[[ 34  20  21 -22 -21  37   9   8   9 -12 -23 -28  23 -23]
 [ -1   3   4 -27 -28 -31 -36 -18  20  29   2 -20  10  34]
 [ 15  26  30   9  39   0  23 -10 -21  24 -36   0   0  11]
 [-28 -38   6  13 -16 -18  -4 -23  34 -30  23  23 -13  -1]
 [ 14 -18 -23 -13  26 -15 -36  -5 -34  31 -28  22 -10 -27]
 [ 29  36 -24 -37   7  -7 -41  -9  14 -39  -2 -25   9   7]
 [ 41  22 -35 -36  -8 -14  18 -19 -29  38  -9   1  40 -31]
 [ -4 -13 -19 -39   7  14 -11  -1  20  41  -2  15 -34  27]
 [-11  -1  39  -1 -28  28 -27  34  34   9 -22   9 -21  -6]
 [-21  41  -2  19   7  -1  -4  26  -6 -18   7  -7  20  36]
 [-29  -6 -37 -20  41 -39  14  -4  -7  18  -6 -28 -35  24]
 [-30  15 -38 -36 -38 -33  28 -40  16  30   2  -2  10   6]
 [-37  27  37 -22   4 -41 -23  -5 -37 -35  31  -7 -17  19]]
Counting starts at 1.
Report the entry at row 1, column 2.
A: 20
The entry at row 1, column 3: 21
The entry in row 3 and column 1 -> 15
Report the top-left entry.
A: 34
The entry at row 2, column 1 is -1
The entry just right of 1 -> 40
Report the entry in the bottom-left corner.
A: -37
Report the entry in row 3 and column 2.
A: 26
Report the bottom-right entry.
A: 19
Report the entry at row 2, column 2.
A: 3
The entry just left of 11 is 0
The entry just right of -25 -> 9

Read these off the grid that follows. Counting starts at 1.
1) Find the top entry of the column that holds the smallest entry.
2) Find the top-right entry.
3) Find the entry in the bottom-left corner.
4) Find the bottom-right entry.
5) Find the entry at row 3, column 2.
6) Find the entry in row 2 and column 1.
7) Find the entry in row 1 and column 1.
8) Find the entry in row 2 and column 3.
[[  4 -12  49 -17 -18 -16 -18 -17 -16   0 -11   7 -19 -12]
 [  2  -5  24 -44  19  17  18  18  17   0 -25   1  19  -4]
 [-18 -17 -36 -36  -4  -4  -4  -4  -4   0 -28 -21  -4 -15]]
1) -17
2) -12
3) -18
4) -15
5) -17
6) 2
7) 4
8) 24

0,1,0,0,0,1,-2,0,2,1
-10,-21,-31,47,-1,3,3,-28,2,0
-10,-14,-22,23,-10,5,-1,-6,-8,-6
-11,-16,-23,29,-14,14,-15,-10,-10,-3
-2,-3,-6,5,-3,1,1,-1,-2,-3
-7,-20,-33,49,1,2,-5,-29,-1,5
-1,13,5,1,-3,-3,-12,-6,-1,3
1,27,12,2,-5,-8,7,-12,-1,8
1,28,15,5,-2,-10,-5,-14,3,9
-15,-21,-27,41,-2,7,-8,-25,2,-9
Indices start at 1.
Report the bottom-right entry.
Answer: -9
The entry at row 2, column 1 -> -10
Report the top entry of the column that holds the smallest entry.
Answer: 0
Report the entry just right of the smallest entry.
Answer: 49
Report the entry at row 3, column 1.
Answer: -10
Report the entry just left of 49.
Answer: -33
Report the entry at row 1, column 1.
Answer: 0
Report the entry just left of 15.
Answer: 28
Report the entry directly below the smallest entry.
Answer: 5
Report the entry directly below the largest entry.
Answer: 1
Report the entry in the top-right corner.
Answer: 1
The entry in the bottom-left corner -> -15
Report the entry just left of the smallest entry.
Answer: -20
Report the entry directly above the smallest entry.
Answer: -6
Report the entry directly above the largest entry.
Answer: 5
The entry at row 1, column 2 -> 1
Report the bottom entry of the column that holds the smallest entry.
Answer: -27
The entry just left of -16 is -11
The top entry of the column that holds the largest entry is 0
The entry in row 3 and column 3 is -22
The entry at row 3, column 2 -> -14
Report the bottom entry of the column that holds the largest entry.
Answer: 41
Report the entry just right of 15.
Answer: 5

Questions about the row below.
1) The 3rd entry from the right?
2) The third entry from the left?
3) The 2nd entry from the left?
4) The first entry from the right?
5) The smallest entry?
[ -1.8   5.8   6.7 -11.2  11.0  -1.8  -1.2  -1.4  -1.6]
1) -1.2
2) 6.7
3) 5.8
4) -1.6
5) -11.2

Read these off the array that follows. Counting starts at 1.
1) Report the entry in the bottom-left corner.
2) Report the entry just right of the smallest entry.
3) Report the entry at row 2, column 1.
4) Report the entry at row 1, column 2.
5) Report the entry directly above 9.
6) Report the entry in the bottom-right corner.
7) Report the top entry of the column that holds the smallest entry.
8) Report the entry at row 1, column 3.
[[-16  47 -29  48 -27  30  48 -36 -55 -18 -16 -17 -17 -18   0 -29]
 [ 24   6   0   6  27 -22   6  26 -42  25  22  24  24  23   0 -34]
 [  3 -24  37 -24   9 -40 -25 -16  17   3   3   3   4   4   0   0]]
1) 3
2) -18
3) 24
4) 47
5) 27
6) 0
7) -55
8) -29

X = ((-7, -8, 19, -3, -2, 5, -5, 3, 6), (-3, -4, 5, -3, -16, 5, -11, -1, 6), (1, -2, 2, -6, -15, 5, -7, 1, 3), (1, 4, -4, -2, 29, 5, 14, 48, 3), (-14, -4, 24, -3, -2, 8, -5, 3, 4), (-7, -2, 16, 1, -5, 5, -7, 2, 3), (0, 0, 5, -3, -9, 5, -5, -6, 9), (1, -4, 6, -3, -13, 5, -7, -5, 22), (7, 0, 11, -3, -2, -8, 11, 3, -12), (4, -2, 6, -3, 11, -4, 3, 9, -11), (2, -2, -12, 3, 33, 5, 16, 35, -5), (1, 1, -6, 17, 18, 4, 9, 52, 13), (1, 0, 5, -3, -9, 6, -14, -4, 16), (4, -5, 10, -7, 1, -13, 24, 19, -6), (7, 10, -23, -6, 20, 10, 4, 45, 1))
The entry just right of the largest entry: 13
Report the 1st entry in reading order.
-7
Report the entry just left of 45.
4
The entry at the centre -> -13
The maximum is 52
The entry just left of the centre entry: -3
The 2nd entry in reading order -> -8
The fourth entry in reading order -> -3
The entry just left of the largest entry: 9
The entry just left of 35 -> 16
The third entry in reading order -> 19
Report the smallest entry.
-23
The entry just left of the smallest entry -> 10
